Here is a tiny trained network, its code and every weight. The questions are about switching its units off for an input and a class, where a switched-off unit gives its printed mean instead of its output.

import numpy as np


def w(rows, s, z=0):
    codes = np.array(rows[::2]) - 128.0
    scale = np.full(codes.shape[1], s)
    scale[-1] = z or s
    return codes * scale


def f(y):
    return np.maximum(y, 0)


def log_softmax(a):
    a = a - a.max(-1, keepdims=True)
    return a - np.log(np.exp(a).sum(-1, keepdims=True))


def net(x, mask):
    res = np.array(x, float).reshape(1, 3) / 4 @ E
    y = f(res @ A[0][:, :-1].T + A[0][:, -1])
    res = res + np.where(mask, y, B[0][:, -1]) @ B[0][:, :-1]
    return log_softmax(res[-1] @ U[:, :-1].T + U[:, -1])


A, B = {}, {}
E = w([
[157,21,190,217,157,8,174,137,125,228,105],'x0',
[101,131,164,178,67,63,101,164,82,121,244],'x1',
[170,214,164,127,213,128,18,234,94,159,134],'x2',
],0.012)
A[0] = w([
[113,49,104,197,94,52,178,90,82,176,170,82],'N1',
[122,26,152,241,127,83,211,140,150,181,52,184],'N2',
[160,97,112,96,108,138,180,37,210,111,90,122],'N3',
[181,175,161,218,186,85,97,151,109,166,112,153],'N4',
[96,158,45,59,146,225,180,108,183,88,54,221],'N5',
[93,63,118,98,118,157,185,77,191,148,85,167],'N6',
[74,189,96,92,92,155,90,197,108,113,196,157],'N7',
[77,121,159,212,102,42,129,168,95,158,215,254],'N8',
[172,85,187,125,254,101,173,91,140,180,70,249],'N9',
[120,137,110,98,107,117,195,75,196,115,60,103],'N10',
],0.0088,0.0049)
B[0] = w([
[160,147,209,90,170,92,182,108,134,139,168,206],'N1',
[171,89,131,93,148,55,98,136,176,245,201,253],'N2',
[132,95,148,151,79,134,151,101,145,114,88,195],'N3',
[89,147,149,128,112,99,131,157,105,162,59,210],'N4',
[99,165,63,39,109,171,147,39,185,95,152,246],'N5',
[151,61,98,197,73,107,135,84,129,131,113,196],'N6',
[154,137,148,160,170,181,105,178,108,47,161,200],'N7',
[134,122,213,130,163,76,175,128,79,102,185,227],'N8',
[130,123,102,150,89,96,90,155,116,207,81,236],'N9',
[188,80,113,166,99,128,156,137,163,103,112,184],'N10',
],0.012,0.02)
U = w([
[99,186,95,72,200,207,134,152,103,210,97,124],'0',
[79,128,153,166,141,81,87,188,91,216,25,212],'1',
[96,104,105,89,65,176,214,34,175,47,112,156],'2',
[126,127,195,254,162,126,147,185,47,54,182,238],'3',
[117,134,166,196,212,183,101,199,149,124,44,36],'4',
[103,211,92,18,197,206,91,98,160,88,161,241],'5',
[165,55,53,142,83,101,134,94,196,192,64,6],'6',
[143,82,204,125,166,40,170,116,143,204,197,18],'7',
],0.0081,0.0011)

Each question gives the input, the list of numbers given to net, and the class t.
The units are the neurons (one row each of A and B). Each row of codes is followed by its name. A weight is (code - 128) times the scale printed after its matrix; where a second scale follows, it is the last column's (A, B and U).
mask holds one flag per neuron, in row order. A switched-off neuron (its flag False) gives its mean, the last column of its row in B, instead of its output. The means were averaged over made-up inputs and are rounded, as every weight is.
A unit's drop is (log p(t) with every unit on - log p(t) with that unit switched off) / (log p(t) with every unit on - log p(t) with every unit switched off).
The circuit of an input: a set's keep is (log p(t) with only the set's units on - log p(t) with every unit switched off) / (log p(t) with every unit on - log p(t) with every unit switched off). Starting from all 10 units, units are removed one at a time, each time the one whose removal leaves the highest keep (on an exact tie, the one counted first), for as long as the keep stays at least 0.8.
circuit, biggest first: the units of the circuit, biggest drop first
unit that matters most: the unit with the biggest drop
top k neurons: the k neurons with the biggest drops, biggest first
drop when u is switched off: that unit's drop, to one decimal
input [-7,5,3], class 3: circuit, biggest first -> [N7]
input [-3,3,0], class 3: circuit, biggest first -> [N5; N2]
input [0,1,-7], class 6: top 2 neurons -> [N6; N8]
input [-6,4,5], class 3: top 2 neurons -> [N5; N7]
input [8,-7,-4], class 6: top 2 neurons -> [N9; N6]
input [-1,0,-8], class 2: top 2 neurons -> [N9; N5]
input [6,-5,-1], class 6: top 2 neurons -> [N8; N9]
input [-1,-6,-3], class 2: top 2 neurons -> [N5; N2]
input [2,3,5], class 3: top 2 neurons -> [N2; N8]
input [-1,-7,-2], class 2: top 2 neurons -> [N5; N2]
input [-5,3,-3], class 5: top 2 neurons -> [N6; N7]
input [7,-7,1], class 6: top 2 neurons -> [N9; N8]
input [6,-2,5], class 1: drop when N4 is switched off -> 0.4
input [3,-3,-2], class 6: unit that matters most -> N8
input [1,-1,-3], class 6: drop when N8 is switched off -> 0.6
input [-1,5,-1], class 3: drop when N2 is switched off -> 0.4
input [-2,1,2], class 5: top 2 neurons -> [N8; N6]
